((428, 621, 911, 212, 617), (891, 944, 771, 744, 408)) → 911
((45, 48, 51, 32, 58, 22), (33, 54, 78, 59, 38, 19)) → 32
((556, 448, 465, 367, 240), (491, 735, 905, 99, 409)) → 465
((49, 89, 39, 3), (12, 52, 34, 0)) → 89
((8, 7, 7, 2, 7), (2, 8, 7, 6, 6)) → 7
((98, 200, 119, 100, 108), (118, 49, 119, 170, 109)) → 119
---
[ -7 -54 -61 -68  83  96  22] => 83

[ 56 -98  31  42 -17  71] => 56

[  79   70   65  -79 -101] => 70

[-56  13 -23  94  57  55  46] => 57

[-32 -29  85 -86] => -29

[[ 1 -1 75  2]
 [-2  3 -8  2]
 [ 2  0 -6  1]] => 3

[[ 38  20   8  67   5]
 [-58  -2 -44 -73  21]
 [ 41  62  -8  76  42]] => 67
---
[-50  95  99 -77] ⇒ -77, -50

[  0  -4 -14   1   2 -85] ⇒ -85, 0

[[ 22  38 -65 -58  11]
 [ 88 -50  20  39  53]] ⇒ 11, 88

[-52 -55 -46  71  98  73] ⇒ 73, -52

[[-82  -2  -5 -16]
 [-55 -19  13  40]
 [-13 -27  23  15]] ⇒ -16, -13

[-48 -27 -94  22  14  14] ⇒ 14, -48

[   9  -11  -30   13 -100] ⇒ -100, 9
---
(-89, 0, 77, -21, -11, 18, -36)
77
((9, -25, -4, -49, 68, -65, 12), (-30, -61, 34, 80, 5, -62, -21))
34
((40, 47, 33, -24, -39, -52, 13), (-66, -42, -30, 70, 80, 76, -47))
-30
(3, -21, -92, 68, -5, 77, -50)
-92
((3, 5, 97, -18, -2, -35, 37), (-32, -80, 95, 2, -77, 24, 19))
95
((-26, 57, -5, -14, -33, -73, 41), (-42, 63, 40, -5, -17, -82, 29))
40
---
 79   85  -31  -11  -22
  9  -38  -74  -65  -72
 33  -84  -70  -64  -97
--> 9

 56  -41   12    1   -6
 -8   -5   56  -78   -2
-65   31   -1   -3  -10
--> -8

 47  -32  -41    6
-43   82   85   50
 53  -41  -38    9
--> -43

 -2   20    2   61  -71   33    0
 44   23  -32   36  -51   35  -39
 28   53  -41   37  -47   72  -51
--> 44

 -3   55  -20  -18   20  -84   11
 13  -39   44  -31    7  -35    6
 -1   40    6   15  -16   34   -9
--> 13

-27  -64   55   37
  1   73  -81  -61
 28   24   17   12
--> 1

 22    6  -65    7   57  -78  -12
-68   25   36  -13  -73   -2  -71
 50  -79  -54  -20  -52  -82  -25
--> -68
---
-38	88	25	26	-27	67	-51 value 26
-10	2	76	-2	3	-19	-9 value -2
1	-6	-102	67	35	-34	20 value 67
-33	102	-38	-53	-43	-59	-45 value -53
101	75	11	-68	0	-43	82 value -68
81	24	52	66	-48	1	10 value 66
29	-86	27	-90	-6	27	3 value -90
---
9	0	-33	-10	27	19	23 -> 0
1778	1554	5432	6499	1189	9033	3252 -> 1554
9057	4067	6563	2781 -> 4067
14	-27	12	25	26	27	19 -> -27
6	66	78	48 -> 66
644	509	953	176	740 -> 509
---
[ -30  -18  -96  -11  -93 -100] -> -100

[[ -5 -73  38  67  59]
 [  9  -3  26  29 -55]
 [ 18  21  -6  -7   1]] -> 1

[[-74 -32   4  -4]
 [-69 -41  35   0]] -> 0

[ -5 -83  -9 -61  -7] -> -7

[ 20 -37 -50  93  45] -> 45

[ 69   3  92 -20 -16  11] -> 11

[ 43  72 -16  91 -72  65   4] -> 4

[[-95  -7  23 -44  33 -64  23]
 [ 42 -57 -71 -10 -94  18 -77]] -> -77

[[-13 -21  69 -61  50 -91 -54]
 [ -8   8  59 -20  23 -49 -30]
 [ -6   2 -51  -8 -16 -13 -43]] -> -43
---
[195.407, -178.594, -114.721, -11.743, 188.062, -6.196] value -114.721
[[-0.065, -0.045, -0.078, -0.013, 0.129], [-0.055, 0.004, -0.112, -0.043, 0.126]] value -0.112
[-12.50, -7.54, -3.65, 15.08] value -3.65
[-0.098, 0.143, -0.102, -0.049, -0.018] value -0.102
[[-2.000, -0.337, 0.355, 1.347, -0.267, -0.842, 0.009], [-1.285, -0.091, -0.809, -0.663, -0.970, -0.371, -0.172]] value -0.809
[[1.320, -0.086, 0.652, 0.329, -0.047, -0.611], [1.132, -1.193, -0.544, -0.051, 0.426, 0.149], [0.607, 1.023, 1.379, -0.929, -1.580, 0.933]] value 1.379
[[73.91, 58.84, 139.76, 68.92, -175.57, 80.37], [49.51, 149.21, 133.00, -128.19, 173.43, 51.90]] value 133.00
[-1.2, -1.1, -1.0, -1.2, 1.6] value -1.0
---
[[48, 7, 67, 80],
 [48, 7, 68, 82],
 [49, 7, 68, 83]] >> 67

[[35, 76, 241, 165, 198, 105],
 [138, 199, 131, 142, 5, 99]] >> 241

[935, 716, 947, 682, 167] >> 947

[9673, 1758, 9360, 8571, 8346] >> 9360

[2921, 6323, 8230, 7975] >> 8230

[66, 58, 86, 0] >> 86

[743, 363, 998, 475, 243, 382] >> 998

[[156, 108, 115, 172, 109, 192, 164],
 [174, 116, 170, 125, 98, 17, 148],
 [173, 115, 171, 125, 98, 17, 147]] >> 115
---
[[ 10   2  17   7  64   3  41   7 -56   2  37 -17]
 [ 65  22 -12   7 -40   3 -19   7   2   2  36  46]
 [-75 -26   3   7  62   3  41 -21  12 -16  31 -39]
 [ 32  20  30   7  62   3  41   7 -60   2  37 -17]
 [ 28  20 -44   7  62   3  41   7   2   2  81 -17]
 [ 32  20   3   7  62   4  41  13 -58  55  37  10]
 [ 32  20  68  -4 -55   3 -16   7   2 -22 -34 -16]] >> 28

[[ 17 -13 -14  16   8 -12   0  -6   6]
 [-16 -27   6 -31  28  11  31   0 -14]
 [  0  -1  -2   1   1  -6  10   9  -4]
 [-17   4  -4   7  -2 -15  30   5 -14]
 [ 26  44  11  14 -42  11 -66  17  24]
 [-10   4 -10  11  -2 -30  47  39 -21]
 [-78  40   7  26 -33  -6  15 -92 -12]
 [ -1 -40  15 -42  36  50 -33 -65  16]
 [ 77 -64 -28   9  48  -3 -25   4  27]
 [ -7   5  -1   9  -5  -2  -3 -19   2]
 [-13 -34   2 -41  36  -3  66  53 -31]
 [-17 -88 -11 -36  78  14  56 -58 -14]] >> -7

[[30 37 26 29 32 29 36]
 [43 34 30 25 20 27 47]
 [25 49 39 26 46 28 34]
 [24 20 36 23 25 40 23]
 [30 37 29 29 46 40 22]
 [32 47 25 29 21 43 38]
 [48 25 29 26 31 45 19]
 [29 31 39 55 21 25 36]
 [21 43 27 25 45 30 32]
 [31 86 29 45 19 35 80]
 [21 13 31 37 32 34 41]
 [33 31 25 32 38 40 38]] >> 31

[[ 16  45  75 -51  38  59  73   1   9  42  19  95 -48 -38 -43   6]
 [-15  10 -13   3  -8  -2 -24   8   9 -12  -8  -9  -1  12  12 -20]
 [-34  22 -49  39 -32 -22 -66  13  28 -50 -11 -25  10  24  40 -32]
 [ -9  35  21 -18  14  38   6  16  22  -1   7  47 -29  -8  -7 -25]
 [ 27 -75 -25  18  11 -17 -21  -6 -23  -3  12 -51  35  -6   0  37]
 [ 16  29  45 -32  15  27  54 -12   1  37   9  58 -26 -25 -26  16]
 [  7  42  48 -29  19  38  45  -1  13  23  13  70 -34 -26 -24   2]
 [  0  10   5  -4  -3   0   7  -4   1   6  -2   8  -4  -2  -1   2]
 [ -8 -21   3  -5  11  -7  -8  17 -19 -10  -9 -34  10  14  -3 -13]
 [-26   8 -16  13  -6  -6 -36  21   9 -33 -10 -20   2  18  17 -32]] >> 0

[[-22   1 -43 -28  50  32  33]
 [-23   1 -42 -28  50  31  34]
 [-12  12  12 -50 -87 -31  39]
 [-32  -3 -76 -43  92  44  66]
 [  9  -6  17 -50 -68  -8  22]
 [-11  13  12 -50 -87 -31  38]
 [  0   1 -57  30  90 -46  89]
 [ 53 -16  53  27 -12  56  15]
 [  1   1 -33  20  54 -30  54]] >> 0
